Below are the code and all the weights of a small trained network. Each question names an input and a target symbol and asks about switching units off, where a switched-off unit gives its printed mean instead of its output.

import numpy as np


def w(rows, s, z=0):
    codes = np.array(rows[::2]) - 128.0
    scale = np.full(codes.shape[1], s)
    scale[-1] = z or s
    return codes * scale


def f(y):
    return np.maximum(y, 0)


def softmax(a):
    e = np.exp(a - a.max(-1, keepdims=True))
    return e / e.sum(-1, keepdims=True)


def log_softmax(a):
    a = a - a.max(-1, keepdims=True)
    return a - np.log(np.exp(a).sum(-1, keepdims=True))


def net(x, mask):
    ids = ['αζηλμσψω'.index(c) for c in x.split()]
    T = len(ids)
    res = E[ids] + P[:T]
    u = 0
    for l in range(2):
        r = res
        for j in range(2):
            rows = slice(2 * j, 2 * j + 2)
            q, k, v = (r @ M[l][rows].T for M in (Q, K, V))
            z = softmax(np.where(np.tri(T) > 0, q @ k.T / 2**0.5, -1e9)) @ v
            o = O[l][rows]
            res = res + np.where(mask[u + j], z, o[:, -1]) @ o[:, :-1]
        u += 2
        y = f(res @ A[l][:, :-1].T + A[l][:, -1])
        res = res + np.where(mask[u : u + 8], y, B[l][:, -1]) @ B[l][:, :-1]
        u += 8
    return log_softmax(res[-1] @ U[:, :-1].T + U[:, -1])


Q, K, V, O, A, B = {}, {}, {}, {}, {}, {}
E = w([
[123,97,143,216],'α',
[87,158,157,64],'ζ',
[189,117,196,82],'η',
[253,145,26,146],'λ',
[29,146,109,185],'μ',
[161,181,226,229],'σ',
[156,157,240,134],'ψ',
[90,186,204,181],'ω',
],0.0052)
P = w([
[122,2,156,153],'0',
[108,74,151,137],'1',
[117,107,155,139],'2',
[122,135,156,139],'3',
[122,155,158,140],'4',
[128,169,162,142],'5',
[131,183,165,141],'6',
[136,193,167,140],'7',
],0.0029)
Q[0] = w([
[119,182,167,7],'L0H0',
[205,160,89,47],'L0H0',
[132,213,155,130],'L0H1',
[186,150,187,198],'L0H1',
],0.018)
K[0] = w([
[174,108,101,6],'L0H0',
[107,97,194,44],'L0H0',
[188,92,20,153],'L0H1',
[129,120,18,55],'L0H1',
],0.017)
V[0] = w([
[254,59,89,169],'L0H0',
[58,22,196,104],'L0H0',
[199,136,32,138],'L0H1',
[254,175,17,145],'L0H1',
],0.0073)
O[0] = w([
[191,184,239,226,84],'L0H0',
[86,144,163,17,248],'L0H0',
[120,243,78,88,42],'L0H1',
[79,254,40,54,21],'L0H1',
],0.0048,0.0011)
A[0] = w([
[169,52,110,119,238],'L0N0',
[130,153,213,1,250],'L0N1',
[23,103,131,170,255],'L0N2',
[215,129,104,117,189],'L0N3',
[128,87,201,111,23],'L0N4',
[230,65,145,164,92],'L0N5',
[146,189,252,186,63],'L0N6',
[43,194,31,52,22],'L0N7',
],0.0095,0.0015)
B[0] = w([
[151,171,125,176,185],'L0N0',
[140,223,140,145,252],'L0N1',
[62,155,95,172,237],'L0N2',
[176,122,102,83,157],'L0N3',
[109,149,149,69,188],'L0N4',
[177,125,158,189,180],'L0N5',
[117,73,224,151,242],'L0N6',
[71,147,120,3,144],'L0N7',
],0.021,0.0033)
Q[1] = w([
[168,177,78,252],'L1H0',
[245,33,118,129],'L1H0',
[180,242,135,132],'L1H1',
[89,148,102,185],'L1H1',
],0.015)
K[1] = w([
[197,154,102,219],'L1H0',
[91,191,221,218],'L1H0',
[172,52,100,5],'L1H1',
[152,91,46,137],'L1H1',
],0.017)
V[1] = w([
[185,170,144,255],'L1H0',
[238,134,51,186],'L1H0',
[32,144,200,45],'L1H1',
[37,143,221,187],'L1H1',
],0.0067)
O[1] = w([
[128,116,3,147,254],'L1H0',
[175,230,71,141,151],'L1H0',
[139,148,220,68,104],'L1H1',
[116,224,157,66,192],'L1H1',
],0.0058,0.007)
A[1] = w([
[244,106,233,84,127],'L1N0',
[67,144,32,2,79],'L1N1',
[90,146,171,19,254],'L1N2',
[20,104,159,92,154],'L1N3',
[42,14,166,200,246],'L1N4',
[109,196,123,80,228],'L1N5',
[118,112,98,221,214],'L1N6',
[78,118,241,119,10],'L1N7',
],0.012,0.0015)
B[1] = w([
[252,177,76,113,199],'L1N0',
[166,105,230,28,162],'L1N1',
[77,161,114,210,203],'L1N2',
[57,133,85,50,205],'L1N3',
[166,119,2,94,207],'L1N4',
[137,202,154,107,225],'L1N5',
[109,155,112,204,228],'L1N6',
[110,12,197,162,255],'L1N7',
],0.022,0.0087)
U = w([
[104,160,48,252,147],'α',
[59,211,203,142,253],'ζ',
[194,199,120,55,116],'η',
[147,107,177,10,148],'λ',
[92,149,35,12,65],'μ',
[169,72,93,86,93],'σ',
[159,84,230,168,5],'ψ',
[43,30,162,128,139],'ω',
],0.0037,0.0022)

Each question gives the input, a string of symbols that net reads in full, and the target symbol t.
The units are the heads (2 rows each of Q, K, V and O) and the neurons (one row each of A and B). Each row of codes is followed by its name. A weight is (code - 128) times the scale printed after its matrix; where a second scale follows, it is the last column's (O, A, B and U).
mask holds one flag per unit, layer by layer, with each layer's heads first. A switched-off unit (its flag False) gives its mean, the last column of its rows in O or B, instead of its output. The means were averaged over made-up inputs and are rounded, as every weight is.
A unit's drop is (log p(t) with every unit on - log p(t) with that unit switched off) / (log p(t) with every unit on - log p(t) with every unit switched off).
The circuit of an input: a set's keep is (log p(t) with only the set's units on - log p(t) with every unit switched off) / (log p(t) with every unit on - log p(t) with every unit switched off). Starting from the 12 units with the biggest drops (on a tie, the unit counted first), units are removed one at a time, each time the one whose removal leaves the highest keep (on an exact tie, the one counted first), for as long as the keep stays at least 0.8.
circuit, biggest first: the units of the circuit, biggest drop first
unit that matters most: the unit with the biggest drop
k most important neurons: the k neurons with the biggest drops, biggest first
top k neurons in layer l: the k neurons of layer l with the biggest drops, biggest first
heads that matter: for each layer, one digit per head in row order, 1 if its drop is at least 0.15 and else 0, layers parted by /
drop of u: that unit's drop, to one decimal
input λ ζ ω, target α: top 2 neurons in layer 0 -> [L0N3; L0N6]
input ω σ ζ η λ λ ω λ, target η: heads that matter -> 11 / 10
input λ ψ λ, target λ: heads that matter -> 11 / 00
input σ α λ ψ ω λ, target λ: 2 most important neurons -> [L1N1; L0N6]
input σ λ ζ, target α: unit that matters most -> L0H0
input α ω ω ζ, target ζ: top 2 neurons in layer 0 -> [L0N1; L0N6]
input η λ λ μ ω ω, target ω: circuit, biggest first -> [L0N7; L1H0; L0H1; L1N7]
input λ ω η, target α: heads that matter -> 11 / 01
input η α σ ζ α η μ η, target η: 2 most important neurons -> [L1N0; L0N2]
input η ζ λ ζ μ ζ, target η: 2 most important neurons -> [L0N1; L0N7]
input μ μ ζ η ζ ζ ψ, target ψ: heads that matter -> 00 / 01
input α ψ σ λ ζ ζ ω ζ, target η: top 2 neurons in layer 0 -> [L0N7; L0N1]
input α ζ ζ μ λ ω λ λ, target η: heads that matter -> 01 / 10
input α α μ η μ ζ, target ζ: top 2 neurons in layer 1 -> [L1N5; L1N2]
input ω ω ψ, target ψ: heads that matter -> 01 / 01
input ω λ ζ, target α: most important neuron -> [L0N3]
input ζ ζ ω σ α α α σ, target σ: heads that matter -> 00 / 00
input σ ω μ ω ψ σ ζ μ, target μ: heads that matter -> 01 / 10
input α μ μ η α η α ω, target ω: 2 most important neurons -> [L1N7; L0N6]
input σ α η μ μ σ, target σ: drop of L1N0 -> 0.5
input σ ψ μ ζ ψ μ, target μ: drop of L0H1 -> 0.2
